Each row has a name. Each question is about the rows just above it.

Columns, left to right: Q N W E G Y P Z A F
<146>: [ 723,  495, -642, -760, -696, -358,  734, -595, -185,  591]
<11>: [ 723,  495, -642, -760, -696, -352,  734, -595, -185,  591]
<79>: [ -88,   55,  414,   59,   28,  527, -260,  106,  -35, -122]
<14>: [ 325,  303,  -76, -406,  921, -492,   49,  640,  370,  -74]
<48>: [-427, -122,  -88,  311, -269,   76,  115,  768,  232,  328]
[-260,   49,  115] is in which column, read top down?  P
Which column holds [-760,   59, -406,  311] top down?  E
[ 734, -260,   49] is in which column, read top down?  P
Which column holds this, read top down? [-88, 325]  Q
Which column holds this, read top down? [495, 495,  55, 303]  N
[-595, -595,  106] is in which column, read top down?  Z
Which column holds [723, 723, -88] top down?  Q

Columns, left to right: V T M L B H R
<44>: [ 21,  15,  31, 414,   7, 594,   9]
<62>: [ 29,  13,  34, 227,   7, 774,  13]
<70>: [ 29,  13,  34, 227,   7, 392,   5]
<72>: [ 29,  13,  34, 227,   7, 392,   3]
<87>: [ 24,  11,  22, 465,  29, 331,  17]
Whose row is [ 29,  13,  34, 227,   7, 392,   3]?  <72>
[21, 29] is in which column, read top down?  V
Which column holds [392, 392] top down?  H
Whose row is [ 29,  13,  34, 227,   7, 392,   5]?  <70>
Which column holds this, read top down? [31, 34]  M
Which column holds [31, 34, 34, 34] top down?  M
Which column holds [ 9, 13,  5,  3] top down?  R

Columns, left to right: S U C X
<55>: [ 731, -139,  404, -117]
<58>: [296,  14, 483, 448]
<122>: [-527, -326,  523, -513]
<169>: [-867,  118,   25, -500]
<76>: [ -13, -445, -129,  527]
<88>: [ 315, -148, -447,  -37]
<98>: [-188,   50, -310,  465]
Which column holds [-445, -148] top down?  U
Which column holds this, read top down? [ 448, -513, -500,  527,  -37,  465]  X
[ 731,  296, -527, -867,  -13,  315] is in which column, read top down?  S
[404, 483, 523] is in which column, read top down?  C

Columns, left to right: zale Senuf pebi vutan medu Gib Buni
<124>: [-351,  440,  617,  695,  294,  201, -867]
<128>: [-75, 365, 653, 623, 154, 327, 155]
<120>: [-60, 325, 828, 607, 161, 405, 118]
Which column holds this, read top down? [-351,  -75]  zale
Which column holds [695, 623] top down?  vutan
Which column holds this, read top down? [327, 405]  Gib

Columns, left to right: vum pilek Kat Zes
<97>: [-237, -116,   93,  328]
<5>: [ 520,  794, -620,  371]
<26>: [ 520,  794, -184,  -54]
<16>: [520, 794,  43, 371]
<46>: [-159, -449, -455,  113]
Which column holds [-54, 371, 113] top down?  Zes
Which column holds [ 794,  794,  794, -449] top down?  pilek
[371, -54, 371] is in which column, read top down?  Zes
[-237,  520,  520,  520] is in which column, read top down?  vum

Columns, left to right: Paf menis senuk bezu pivi noge
<136>: [345, 315,  85, -16, 645, 399]
<61>: [ -55, -428,  -17, -424, -579, -342]
<63>: [ 62, -76, 430, 229, -95,  -4]
<25>: [ 310, -451,  463,  365, -285,  498]
<140>: [345, 315,  85, -16, -10, 399]
Which column holds this, read top down? [463,  85]  senuk
Which column holds this, read top down? [345, -55,  62]  Paf
Which column holds [ -4, 498, 399] top down?  noge
Which column holds [365, -16] top down?  bezu
Which column holds [345, -55,  62, 310] top down?  Paf

Columns, left to right: rusin guz nug Nime Nomad
<145>: [ 289,    3,  -45,  146, -293]
<94>: [ 555,  129, -216,  453, -462]
<7>: [ 289,    3,  -45,  813, -443]
<51>: [ 289,    3,  -45,  813, -248]
<160>: [ 354, -130,   89,  524, -531]
<77>: [ 621, -207,  197,  510, -690]
<37>: [ 264, -121,   51,  160, -396]
[289, 555, 289, 289, 354, 621] is in which column, read top down?  rusin
[-462, -443, -248, -531, -690] is in which column, read top down?  Nomad
Which column holds this, read top down? [289, 354, 621]  rusin
[813, 524] is in which column, read top down?  Nime
Which column holds [ -45, -216] top down?  nug

Columns, left to right: moda Fuz gorar rebok bipa Gel nimez
<47>: [-828,  548, -393,   47,  122,   -4,   -2]
<35>: [-828,  548, -578,   47,  122,   -4,   -2]
<114>: [-828,  548, -578, -430,  -66,  113,  104]
Where do [-828,  548, -578,   47,  122,   -4,   -2] appear?  <35>
[-4, -4] is in which column, read top down?  Gel
Which column holds this, read top down? [-2, -2]  nimez
Which column holds [  47, -430] top down?  rebok
Which column holds [122, -66] top down?  bipa
[-393, -578] is in which column, read top down?  gorar

Columns, left to right: tukif pati kamo gugo
<105>: [ 75, 202, 113,  17]
<137>: [726, 921, 317, 301]
<81>: [190,  59,  58,  22]
<138>: [82,  0, 31, 19]
<133>: [276, 185,   0,   2]
<67>: [220, 132, 315, 120]
<89>: [308, 211, 288, 165]
<21>: [138, 261, 114,  27]
Which column holds [ 31,   0, 315, 288] top down?  kamo
Which column holds this, read top down? [  0, 185, 132, 211]  pati
[  0, 185, 132] is in which column, read top down?  pati
[ 17, 301] is in which column, read top down?  gugo
Which column holds this, read top down? [185, 132]  pati
[921,  59] is in which column, read top down?  pati

Columns, left to right: fug basu bak Vem
<109>: [ 332,  -79,  -78, -396]
<104>: [ 712,  112, -567, -432]
<111>: [-241, -365,   34,   89]
<172>: [ 233,   55, -398,   13]
<167>: [ 385,  139, -169, -289]
<177>: [ 279,   88, -429,   -6]
<152>: [ 794,  -79, -526, -659]
<176>: [ 764,   53, -563, -530]
<131>: [ 248,   65, -412,    9]
[233, 385] is in which column, read top down?  fug
Which column holds this, read top down? [794, 764, 248]  fug
Which column holds this, read top down? [-432,   89]  Vem
Which column holds [385, 279] top down?  fug
Which column holds this, read top down? [233, 385, 279, 794, 764]  fug
Which column holds [ 88, -79,  53] top down?  basu

Columns, left to right: zug Selan Mivu ros Lav zazu Zeru
<99>: [ 202,  319,   18, -315,  205, -486, -113]
<92>: [202, 319,  18, 123, 694,  28, 841]
<31>: [ 286, -105,  222, -315,   -3,  159, -674]
Which column holds [ 28, 159] top down?  zazu
Which column holds [205, 694] top down?  Lav
[ 123, -315] is in which column, read top down?  ros

Columns, left to right: Mup vev Did vifa konit Rufo mef bogu Folok Tusi
<53>: [  74,  -34,  529,    0,  232,   37,  401,  585,  135, -402]
<158>: [ 121,   54,  620, -138,  -90,   44,  335,  501,  425, -175]
<20>: [ 330,  197,  497,  152,  121,  188,   95,  391, -169, -243]
<198>: [  74,  -34, -784,    0,  232,   37,  401,  585,  135, -402]
<34>: [ -70,  156,  558,  207,  295,   38,  121,  163, -345, -447]
<43>: [-470, -294, -321,   -1,  259, -294,   67, -225,  -67, -149]
<139>: [357,  42, -25,  41,  94, 291, 108, 387, -87, -25]
<121>: [-265, -119,  100,  129,  421,  -71,  201,  118, -276, -420]
<82>: [-414, -207, -234,  104,  275, -332,  -58, -326, -216, -168]
<56>: [ 220,   68,  655,  117,  254,   66,  311,  595,   -8, -440]
Which column holds [201, -58] top down?  mef
Which column holds this, read top down? [ 54, 197, -34]  vev
Which column holds this, read top down? [ 501,  391,  585,  163, -225,  387,  118]  bogu
Which column holds this, read top down? [421, 275, 254]  konit
[232, 295, 259,  94] is in which column, read top down?  konit

Columns, left to right: Besi Suna dufem fegob
<66>: [268, 439, 589, 441]
<24>: [620, 367, 371, 295]
<144>: [268, 439, 503, 379]
<60>: [268, 439, 589, 379]
<129>: [268, 165, 589, 379]
Which column holds [295, 379] top down?  fegob
Which column holds this, read top down? [439, 367, 439, 439]  Suna
Which column holds this, read top down? [371, 503, 589, 589]  dufem
[441, 295, 379] is in which column, read top down?  fegob

Columns, left to right: nem koz limok nas Lefab topo
<54>: [405, 461, 641, 479, -18, 475]
<95>: [550, 512, 696, 617,  34, 606]
<41>: [405, 520, 602, 517,  30, 442]
<68>: [396, 660, 512, 504,  24, 437]
<147>: [393, 692, 636, 524,  20, 520]
<36>: [556, 461, 641, 479, -18, 475]
Which column holds [617, 517, 504] top down?  nas
Which column holds [550, 405, 396, 393, 556] top down?  nem

